Below is a small trained network, with its code and all its weights. Each question gives an input and a target symbol and asks what happens when units are switched off, that is, made to give their printed mean instead of their output.

import numpy as np


def w(rows, s, z=0):
    codes = np.array(rows[::2]) - 128.0
    scale = np.full(codes.shape[1], s)
    scale[-1] = z or s
    return codes * scale


def norm(h):
    return h / np.sqrt((h * h).mean(-1, keepdims=True) + 1e-5)


def f(y):
    return y / 2 * (1 + np.tanh(0.7978845608 * (y + 0.044715 * y**3)))


def softmax(a):
    e = np.exp(a - a.max(-1, keepdims=True))
    return e / e.sum(-1, keepdims=True)


def log_softmax(a):
    a = a - a.max(-1, keepdims=True)
    return a - np.log(np.exp(a).sum(-1, keepdims=True))


def net(x, mask):
    ids = ['ΞΣΦΨβγδελμπτω'.index(c) for c in x.split()]
    T = len(ids)
    res = E[ids] + P[:T]
    q, k, v = (norm(res) @ M[0].T for M in (Q, K, V))
    z = softmax(np.where(np.tri(T) > 0, q @ k.T / 4**0.5, -1e9)) @ v
    res = res + np.where(mask[0], z, O[0][:, -1]) @ O[0][:, :-1]
    y = f(norm(res) @ A[0][:, :-1].T + A[0][:, -1])
    res = res + np.where(mask[1:13], y, B[0][:, -1]) @ B[0][:, :-1]
    return log_softmax(norm(res)[-1] @ U[:, :-1].T + U[:, -1])


Q, K, V, O, A, B = {}, {}, {}, {}, {}, {}
E = w([
[91,112,121,144,110,139,105,146,88,108],'Ξ',
[95,92,99,146,108,126,145,144,104,127],'Σ',
[148,124,106,196,87,119,166,152,167,163],'Φ',
[104,95,101,132,100,116,130,144,86,121],'Ψ',
[133,129,91,215,71,149,182,144,116,140],'β',
[128,92,151,119,115,104,87,142,129,142],'γ',
[163,101,89,155,83,89,194,136,138,176],'δ',
[96,160,133,119,110,100,147,156,143,174],'ε',
[156,159,95,146,146,165,250,126,67,118],'λ',
[126,111,131,87,159,106,104,185,42,141],'μ',
[146,91,194,96,136,142,179,109,120,128],'π',
[184,133,46,127,124,185,68,84,117,166],'τ',
[129,149,187,136,199,180,95,200,164,125],'ω',
],0.025)
P = w([
[165,183,149,136,254,136,107,87,153,164],'0',
[119,30,92,47,133,98,168,131,141,87],'1',
[86,69,115,64,123,115,123,152,106,97],'2',
[117,100,123,75,111,114,130,164,105,106],'3',
[111,117,129,115,108,123,128,175,100,130],'4',
[106,124,150,116,120,142,111,173,83,145],'5',
[125,116,157,101,143,150,134,168,63,166],'6',
[114,121,151,100,139,162,111,168,59,195],'7',
[97,140,151,95,138,182,105,173,68,188],'8',
],0.01)
Q[0] = w([
[112,173,116,168,166,103,120,83,212,2],'head 1',
[167,188,124,94,121,104,103,100,114,111],'head 1',
[117,88,130,120,111,175,146,183,111,120],'head 1',
[165,173,124,77,132,253,118,184,129,196],'head 1',
],0.0075)
K[0] = w([
[83,115,90,66,44,114,146,141,191,30],'head 1',
[107,75,71,149,84,125,102,162,190,76],'head 1',
[145,139,111,176,153,154,140,198,104,244],'head 1',
[159,142,138,253,240,35,114,60,95,135],'head 1',
],0.0059)
V[0] = w([
[118,110,219,147,163,163,92,203,155,101],'head 1',
[253,86,204,67,108,107,118,43,107,198],'head 1',
[105,185,194,101,135,128,210,132,202,200],'head 1',
[204,153,103,177,87,154,2,58,234,131],'head 1',
],0.0086)
O[0] = w([
[53,132,114,129,136,122,175,204,164,34,117],'head 1',
[177,145,179,192,81,174,56,148,58,28,141],'head 1',
[89,211,116,24,7,103,109,130,142,128,174],'head 1',
[166,68,106,123,110,211,153,137,175,137,2],'head 1',
],0.014,0.0079)
A[0] = w([
[162,91,187,193,152,113,128,126,112,160,139],'neuron 1',
[163,142,124,57,78,195,97,163,105,150,89],'neuron 2',
[115,136,105,151,114,116,101,193,82,173,181],'neuron 3',
[29,24,131,156,93,103,72,62,131,128,254],'neuron 4',
[152,89,145,178,122,250,186,138,104,60,19],'neuron 5',
[155,119,183,49,187,126,62,176,146,103,164],'neuron 6',
[143,115,193,77,169,174,155,115,158,156,214],'neuron 7',
[204,90,46,117,179,238,84,112,119,155,112],'neuron 8',
[64,66,142,132,218,107,170,92,134,240,131],'neuron 9',
[123,121,170,89,147,126,100,128,115,224,153],'neuron 10',
[182,118,57,75,116,86,161,174,141,94,173],'neuron 11',
[78,69,158,124,91,121,173,193,100,137,230],'neuron 12',
],0.011,0.0033)
B[0] = w([
[70,109,124,105,146,130,44,126,75,125,178],'neuron 1',
[144,88,139,167,135,94,91,208,169,192,209],'neuron 2',
[148,50,108,141,99,99,197,155,78,73,250],'neuron 3',
[206,200,91,153,123,149,142,118,163,153,201],'neuron 4',
[127,196,48,85,131,96,56,84,162,120,155],'neuron 5',
[102,165,69,208,100,115,209,115,136,112,173],'neuron 6',
[114,148,157,121,79,164,168,136,103,126,137],'neuron 7',
[5,113,142,117,132,158,170,147,46,123,160],'neuron 8',
[137,90,180,94,84,132,94,106,166,69,255],'neuron 9',
[98,136,52,208,99,139,154,99,124,109,212],'neuron 10',
[109,166,187,206,181,162,105,151,103,156,172],'neuron 11',
[140,104,121,143,74,148,125,204,106,134,239],'neuron 12',
],0.011,0.008)
U = w([
[151,26,161,106,198,179,172,192,200,85,145],'Ξ',
[87,94,67,105,118,64,195,48,181,78,80],'Σ',
[181,101,84,134,130,186,175,199,210,236,127],'Φ',
[176,61,168,157,211,103,61,102,113,122,173],'Ψ',
[167,87,67,168,55,226,254,73,159,135,70],'β',
[192,128,54,174,137,160,72,162,200,37,151],'γ',
[241,95,150,173,69,119,79,132,105,183,191],'δ',
[71,158,121,57,82,59,68,178,172,183,126],'ε',
[166,203,49,140,137,81,217,74,84,137,187],'λ',
[136,130,77,190,232,24,152,210,74,95,2],'μ',
[137,162,245,102,31,152,121,135,80,43,73],'π',
[121,69,90,132,120,243,115,125,81,141,203],'τ',
[41,160,127,180,146,154,202,223,174,99,140],'ω',
],0.0082,0.003)

Each question gives the input, a string of symbols that net reads in full, and the target symbol t.
The units are the heads (4 rows each of Q, K, V and O) and the neurons (one row each of A and B). Each row of codes is followed by its name. A weight is (code - 128) times the scale printed after its matrix; where a second scale follows, it is the last column's (O, A, B and U).
mask holds one flag per unit, heads first, then neurons. A switched-off unit (its flag False) gives its mean, the last column of its rows in O or B, instead of its output. The means were averaged over made-up inputs and are rounded, as every weight is.
A unit's drop is (log p(t) with every unit on - log p(t) with that unit switched off) / (log p(t) with every unit on - log p(t) with every unit switched off).
The circuit of an input: a set's keep is (log p(t) with only the set's units on - log p(t) with every unit switched off) / (log p(t) with every unit on - log p(t) with every unit switched off). Starting from the 12 units with the biggest drops (on a tie, the unit counted first), units are removed one at a time, each time the one whose removal leaves the highest keep (on an exact tie, the one counted first), for as long as the keep stays at least 0.8.
units of the circuit, in order: the units of the circuit, biggest drop first
top k neurons: the k neurons with the biggest drops, biggest first
drop when u is switched off: that unit's drop, to one decimal
input Ξ γ τ λ, target Ξ: units of the circuit, in order -> head 1; neuron 9
input γ Φ τ Ψ ω π, target γ: units of the circuit, in order -> head 1; neuron 5
input ω τ τ, target ω: top 2 neurons -> neuron 8; neuron 11
input Σ Φ μ λ π, target Σ: units of the circuit, in order -> head 1; neuron 10; neuron 9
input δ ε Σ Σ μ Σ Ψ δ ε, target δ: units of the circuit, in order -> head 1; neuron 2
input λ μ ε τ γ δ Ξ Σ, target λ: units of the circuit, in order -> head 1; neuron 4; neuron 2
input Φ δ γ γ, target Φ: units of the circuit, in order -> head 1; neuron 2; neuron 9
input τ Σ π Ξ λ λ ε, target τ: units of the circuit, in order -> head 1; neuron 8
input Σ λ Σ Ψ β γ γ, target Σ: units of the circuit, in order -> head 1; neuron 9; neuron 10
input ε μ Σ Φ π ω, target ε: units of the circuit, in order -> head 1
input ω δ β, target ω: units of the circuit, in order -> head 1; neuron 11
input β β Σ, target β: top 2 neurons -> neuron 4; neuron 10
input δ δ τ τ δ τ δ Ψ π, target δ: top 2 neurons -> neuron 2; neuron 9
input β Σ Ψ, target β: top 3 neurons -> neuron 4; neuron 10; neuron 2
input Ψ δ π μ, target Ψ: top 2 neurons -> neuron 9; neuron 1
input β μ π, target β: top 2 neurons -> neuron 10; neuron 6
input δ Σ Ψ τ π λ π δ Ψ, target δ: top 2 neurons -> neuron 2; neuron 8
input Σ Σ ε γ Σ δ β, target Σ: top neuron -> neuron 9
input Ψ π Ξ Φ δ Ξ γ, target Ψ: top 2 neurons -> neuron 9; neuron 1
input Σ β λ Φ ε γ δ Ψ π, target Σ: top 3 neurons -> neuron 10; neuron 9; neuron 11
input μ τ λ γ, target μ: top 2 neurons -> neuron 9; neuron 6
input δ Φ Ψ Φ τ Σ, target δ: top 2 neurons -> neuron 2; neuron 4
input π δ Σ, target π: top neuron -> neuron 10
input Σ Σ Ψ ε δ Ψ μ Σ Ψ, target Σ: drop when neuron 9 is switched off -> 0.6
input τ ε δ, target τ: drop when neuron 8 is switched off -> 0.5
input τ Σ ε β γ Σ, target τ: drop when neuron 8 is switched off -> 0.4
input ε Ψ Ψ, target ε: drop when head 1 is switched off -> 1.9
